Below is a small trained network, with its code and all its weights. Each question gives an input and a class and asks what happens when units are switched off, that is, made to give their printed mean instead of their output.

import numpy as np


def w(rows, s, z=0):
    codes = np.array(rows[::2]) - 128.0
    scale = np.full(codes.shape[1], s)
    scale[-1] = z or s
    return codes * scale


def norm(h):
    return h / np.sqrt((h * h).mean(-1, keepdims=True) + 1e-5)


def f(y):
    return y / 2 * (1 + np.tanh(0.7978845608 * (y + 0.044715 * y**3)))


def log_softmax(a):
    a = a - a.max(-1, keepdims=True)
    return a - np.log(np.exp(a).sum(-1, keepdims=True))


def net(x, mask):
    res = np.array(x, float).reshape(1, 2) / 4 @ E
    u = 0
    for l in range(2):
        y = f(norm(res) @ A[l][:, :-1].T + A[l][:, -1])
        res = res + np.where(mask[u : u + 14], y, B[l][:, -1]) @ B[l][:, :-1]
        u += 14
    return log_softmax(norm(res)[-1] @ U[:, :-1].T + U[:, -1])


A, B = {}, {}
E = w([
[108,86,51,190,29],'x0',
[173,167,113,8,94],'x1',
],0.012)
A[0] = w([
[195,143,126,139,154,137],'0.n1',
[164,171,28,198,146,127],'0.n2',
[139,236,161,111,176,118],'0.n3',
[177,117,134,141,162,4],'0.n4',
[254,138,150,98,115,106],'0.n5',
[178,159,151,172,88,54],'0.n6',
[54,141,54,108,97,89],'0.n7',
[36,87,120,93,151,57],'0.n8',
[161,167,89,117,80,9],'0.n9',
[128,117,80,107,164,47],'0.n10',
[76,195,196,117,155,184],'0.n11',
[177,191,89,188,80,92],'0.n12',
[113,167,162,70,57,219],'0.n13',
[154,99,123,222,186,88],'0.n14',
],0.0093,0.0015)
B[0] = w([
[92,77,144,153,134,142],'0.n1',
[130,138,175,114,196,185],'0.n2',
[139,108,68,176,131,240],'0.n3',
[174,176,124,102,126,123],'0.n4',
[60,92,133,153,112,208],'0.n5',
[89,133,144,76,127,123],'0.n6',
[174,18,176,159,190,173],'0.n7',
[138,168,160,128,64,124],'0.n8',
[130,111,160,103,149,160],'0.n9',
[111,126,112,108,89,118],'0.n10',
[93,57,173,170,111,214],'0.n11',
[140,156,47,102,168,165],'0.n12',
[222,111,145,253,121,212],'0.n13',
[107,145,183,229,94,254],'0.n14',
],0.0063,0.0045)
A[1] = w([
[127,114,177,127,151,173],'1.n1',
[127,210,190,127,198,167],'1.n2',
[120,178,127,62,63,154],'1.n3',
[152,212,129,113,67,144],'1.n4',
[120,112,87,158,78,116],'1.n5',
[101,157,42,151,77,190],'1.n6',
[195,170,119,98,92,172],'1.n7',
[187,114,130,7,115,159],'1.n8',
[160,106,141,201,112,251],'1.n9',
[104,157,169,65,179,183],'1.n10',
[151,133,82,152,62,96],'1.n11',
[160,135,137,105,113,138],'1.n12',
[89,143,150,157,63,143],'1.n13',
[91,210,148,108,181,200],'1.n14',
],0.012,0.0027)
B[1] = w([
[136,168,90,30,89,168],'1.n1',
[82,59,12,89,28,193],'1.n2',
[196,202,158,222,255,149],'1.n3',
[170,161,179,186,199,138],'1.n4',
[104,138,123,22,65,173],'1.n5',
[47,75,158,70,112,168],'1.n6',
[47,113,152,215,221,172],'1.n7',
[119,192,178,186,129,210],'1.n8',
[199,208,115,63,170,255],'1.n9',
[122,20,126,140,56,163],'1.n10',
[82,89,148,108,105,170],'1.n11',
[81,129,44,193,164,141],'1.n12',
[171,83,139,97,185,158],'1.n13',
[89,71,70,89,42,156],'1.n14',
],0.0074,0.0091)
U = w([
[94,63,108,78,87,224],'0',
[124,187,214,253,191,186],'1',
[232,204,123,69,187,5],'2',
],0.015,0.0017)

Each question gives the input, the list of numbers given to net, and the class t.
The units are the neurons (one row each of A and B). Each row of codes is followed by its name. A weight is (code - 128) times the scale printed after its matrix; where a second scale follows, it is the last column's (A, B and U).
mask holds one flag per neuron, layer by layer. A switched-off neuron (its flag False) gives its mean, the last column of its row in B, instead of its output. The means were averaged over made-up inputs and are rounded, as every weight is.
A unit's drop is (log p(t) with every unit on - log p(t) with that unit switched off) / (log p(t) with every unit on - log p(t) with every unit switched off).
most important unit: the unit with the biggest drop
k most important neurons: the k neurons with the biggest drops, biggest first
k most important neurons of layer l: the k neurons of layer l with the biggest drops, biggest first
drop when u is switched off: that unit's drop, to one decimal
input [2,-3], class 2: 3 most important neurons of layer 1	1.n9; 1.n7; 1.n8
input [0,1], class 2: most important unit	0.n13
input [-8,-7], class 0: 2 most important neurons	1.n2; 0.n13
input [-3,4], class 1: 2 most important neurons of layer 0	0.n14; 0.n2
input [1,4], class 1: 2 most important neurons	0.n11; 0.n14
input [3,0], class 2: 2 most important neurons	0.n7; 0.n2
input [2,3], class 2: 3 most important neurons of layer 0	0.n13; 0.n7; 0.n5
input [7,8], class 1: 3 most important neurons of layer 0	0.n3; 0.n11; 0.n9
input [-5,-5], class 0: 3 most important neurons	0.n13; 1.n2; 1.n8
input [2,1], class 2: drop when 0.n7 is switched off	0.9
input [-7,-6], class 0: drop when 0.n13 is switched off	0.2
input [-2,-3], class 2: 4 most important neurons of layer 1	1.n9; 1.n7; 1.n8; 1.n1
input [0,0], class 2: drop when 0.n3 is switched off	0.1
input [1,2], class 2: drop when 0.n13 is switched off	1.2
